Here is a tiny trained network, its code and every weight. The questions are about switching its units off for an input and a class, where a switched-off unit gives its printed mean instead of its output.

import numpy as np


def w(rows, s, z=0):
    codes = np.array(rows[::2]) - 128.0
    scale = np.full(codes.shape[1], s)
    scale[-1] = z or s
    return codes * scale


def f(y):
    return y / 2 * (1 + np.tanh(0.7978845608 * (y + 0.044715 * y**3)))


def log_softmax(a):
    a = a - a.max(-1, keepdims=True)
    return a - np.log(np.exp(a).sum(-1, keepdims=True))


def net(x, mask):
    res = np.array(x, float).reshape(1, 8) / 4 @ E
    y = f(res @ A[0][:, :-1].T + A[0][:, -1])
    res = res + np.where(mask, y, B[0][:, -1]) @ B[0][:, :-1]
    return log_softmax(res[-1] @ U[:, :-1].T + U[:, -1])


A, B = {}, {}
E = w([
[129,128,128,128,129],'x0',
[124,129,120,125,121],'x1',
[254,96,113,32,112],'x2',
[126,124,126,129,123],'x3',
[198,195,182,185,16],'x4',
[126,126,124,128,125],'x5',
[126,126,126,128,123],'x6',
[51,150,207,39,88],'x7',
],0.013)
A[0] = w([
[94,81,147,61,150,175],'N0',
[149,162,143,167,102,158],'N1',
[63,139,125,200,135,254],'N2',
[164,173,175,74,99,125],'N3',
[88,166,169,136,128,158],'N4',
[98,135,21,154,252,216],'N5',
[176,82,115,101,167,185],'N6',
[170,154,56,208,178,245],'N7',
[196,102,104,147,154,155],'N8',
[145,165,169,155,95,135],'N9',
],0.017,0.0094)
B[0] = w([
[90,190,177,47,144,186],'N0',
[193,193,47,208,155,182],'N1',
[115,106,180,221,177,226],'N2',
[197,130,213,184,71,184],'N3',
[31,175,139,213,151,172],'N4',
[116,47,196,115,70,254],'N5',
[128,129,86,26,90,186],'N6',
[248,65,90,182,138,237],'N7',
[135,125,53,106,102,184],'N8',
[123,141,66,191,87,183],'N9',
],0.012,0.026)
U = w([
[181,65,254,162,47,234],'0',
[8,131,212,97,236,120],'1',
[138,48,62,38,100,47],'2',
[112,217,185,12,152,121],'3',
[196,121,98,203,239,2],'4',
[74,228,154,178,142,139],'5',
[206,175,30,105,119,120],'6',
],0.0097,0.0038)

Each question gives the input, the list of numbers given to net, and the class t.
The units are the neurons (one row each of A and B). Each row of codes is followed by its name. A weight is (code - 128) times the scale printed after its matrix; where a second scale follows, it is the last column's (A, B and U).
mask holds one flag per neuron, in row order. A switched-off neuron (its flag False) gives its mean, the last column of its row in B, instead of its output. The means were averaged over made-up inputs and are rounded, as every weight is.
A unit's drop is (log p(t) with every unit on - log p(t) with that unit switched off) / (log p(t) with every unit on - log p(t) with every unit switched off).
The circuit of an input: a set's keep is (log p(t) with only the set's units on - log p(t) with every unit switched off) / (log p(t) with every unit on - log p(t) with every unit switched off). Starting from all 10 units, units are removed one at a time, each time the one whose removal leaves the highest keep (on an exact tie, the one counted first), for as long as the keep stays at least 0.8.
units of the circuit, in order: the units of the circuit, biggest drop first
top k neurons: the k neurons with the biggest drops, biggest first
drop when u is switched off: that unit's drop, to one decimal
input [-1,3,-8,5,-8,-4,-1,-2], class 0: top neuron : N5
input [6,2,4,-6,-5,-3,-3,2], class 3: units of the circuit, in order : N0, N7
input [2,-2,2,-3,1,1,-1,0], class 6: units of the circuit, in order : N5, N2
input [2,-3,-4,7,1,4,3,-7], class 4: top 3 neurons : N7, N3, N1
input [-6,1,-5,-6,5,-7,5,1], class 5: top 2 neurons : N7, N4
input [1,-5,3,-7,0,8,6,0], class 2: top 2 neurons : N1, N2
input [-2,-1,8,6,0,-6,-2,-1], class 2: top 2 neurons : N1, N6
input [2,8,1,2,-6,-8,-8,1], class 3: top 2 neurons : N0, N7
input [3,7,-8,0,3,7,7,0], class 4: top 2 neurons : N2, N0
input [8,-1,6,-8,7,-4,3,-1], class 6: top 2 neurons : N5, N1
input [-3,6,-8,-8,4,2,-4,1], class 5: top 2 neurons : N4, N7
input [6,-1,-2,4,3,5,1,5], class 5: top 2 neurons : N5, N7
input [0,8,-5,4,2,3,0,2], class 5: drop when N7 is switched off : 0.4
input [-1,-4,-5,4,1,-4,2,5], class 5: units of the circuit, in order : N5
input [2,-7,1,1,-7,4,-4,-6], class 2: drop when N3 is switched off : 0.3
input [-4,1,6,-3,-1,8,0,1], class 3: drop when N6 is switched off : 0.0
input [1,-4,-1,8,7,-5,8,-1], class 4: top 2 neurons : N5, N1
